Below is a small trained network, with its code and all its weights. Each question gives an input and a class and asks what happens when units are switched off, that is, made to give their printed mean instead of their output.

import numpy as np


def w(rows, s, z=0):
    codes = np.array(rows[::2]) - 128.0
    scale = np.full(codes.shape[1], s)
    scale[-1] = z or s
    return codes * scale


def f(y):
    return y / 2 * (1 + np.tanh(0.7978845608 * (y + 0.044715 * y**3)))


def log_softmax(a):
    a = a - a.max(-1, keepdims=True)
    return a - np.log(np.exp(a).sum(-1, keepdims=True))


def net(x, mask):
    res = np.array(x, float).reshape(1, 8) / 4 @ E
    y = f(res @ A[0][:, :-1].T + A[0][:, -1])
    res = res + np.where(mask, y, B[0][:, -1]) @ B[0][:, :-1]
    return log_softmax(res[-1] @ U[:, :-1].T + U[:, -1])


A, B = {}, {}
E = w([
[83,211,53,63,206,92,22],'x0',
[127,115,111,129,132,141,135],'x1',
[113,130,150,127,115,126,109],'x2',
[123,138,144,129,127,119,121],'x3',
[144,142,131,123,116,126,124],'x4',
[137,115,121,135,156,134,140],'x5',
[96,121,172,2,148,168,186],'x6',
[120,113,129,131,138,123,131],'x7',
],0.009)
A[0] = w([
[122,148,54,154,152,89,20,133],'neuron 1',
[109,161,94,164,141,135,97,119],'neuron 2',
[102,153,92,24,187,123,53,125],'neuron 3',
[143,107,159,216,74,122,186,198],'neuron 4',
[137,109,203,78,103,162,202,201],'neuron 5',
[147,127,88,248,112,109,69,254],'neuron 6',
],0.019,0.0081)
B[0] = w([
[111,147,76,177,207,63,115,227],'neuron 1',
[140,134,108,152,173,113,119,165],'neuron 2',
[158,125,156,32,200,159,97,238],'neuron 3',
[125,107,187,139,37,193,107,227],'neuron 4',
[95,138,74,161,70,80,216,233],'neuron 5',
[156,120,156,219,128,171,4,249],'neuron 6',
],0.026,0.02)
U = w([
[110,111,184,205,81,182,80,54],'0',
[123,157,98,185,189,76,68,61],'1',
[62,135,109,146,82,79,206,251],'2',
[111,143,141,1,169,113,145,126],'3',
],0.0085,0.002)

Each question gives the input, the list of numbers given to net, and the class t.
The units are the neurons (one row each of A and B). Each row of codes is followed by its name. A weight is (code - 128) times the scale printed after its matrix; where a second scale follows, it is the last column's (A, B and U).
mask holds one flag per neuron, in row order. A switched-off neuron (its flag False) gives its mean, the last column of its row in B, instead of its output. The means were averaged over made-up inputs and are rounded, as every weight is.
A unit's drop is (log p(t) with every unit on - log p(t) with that unit switched off) / (log p(t) with every unit on - log p(t) with every unit switched off).
The circuit of an input: a set's keep is (log p(t) with only the set's units on - log p(t) with every unit switched off) / (log p(t) with every unit on - log p(t) with every unit switched off). Starting from all 6 units, units are removed one at a time, each time the one whose removal leaves the highest keep (on an exact tie, the one counted first), for as long as the keep stays at least 0.8.
units of the circuit, in order: the units of the circuit, biggest drop first
k most important neurons: the k neurons with the biggest drops, biggest first
drop when u is switched off: that unit's drop, to one decimal
input [8,-1,-4,-5,4,3,5,6], class 3: units of the circuit, in order	(neuron 3)
input [-8,3,2,1,3,-6,3,-7], class 2: 2 most important neurons	(neuron 5; neuron 6)
input [-1,3,5,-3,7,-6,1,-7], class 2: 2 most important neurons	(neuron 6; neuron 3)
input [0,-2,-7,7,1,1,3,8], class 2: 2 most important neurons	(neuron 6; neuron 3)
input [-7,6,-6,1,2,3,1,0], class 2: 2 most important neurons	(neuron 5; neuron 6)
input [-1,-3,5,-2,-8,-6,2,1], class 2: 2 most important neurons	(neuron 6; neuron 3)
input [-7,0,4,-8,-7,-7,6,-4], class 2: drop when neuron 5 is switched off	0.5
input [8,8,-2,8,-3,-5,7,-8], class 3: drop when neuron 3 is switched off	0.1
input [2,6,5,3,7,3,7,8], class 3: drop when neuron 6 is switched off	0.0
input [-3,0,-2,-3,-5,-5,3,-5], class 2: drop when neuron 6 is switched off	0.2
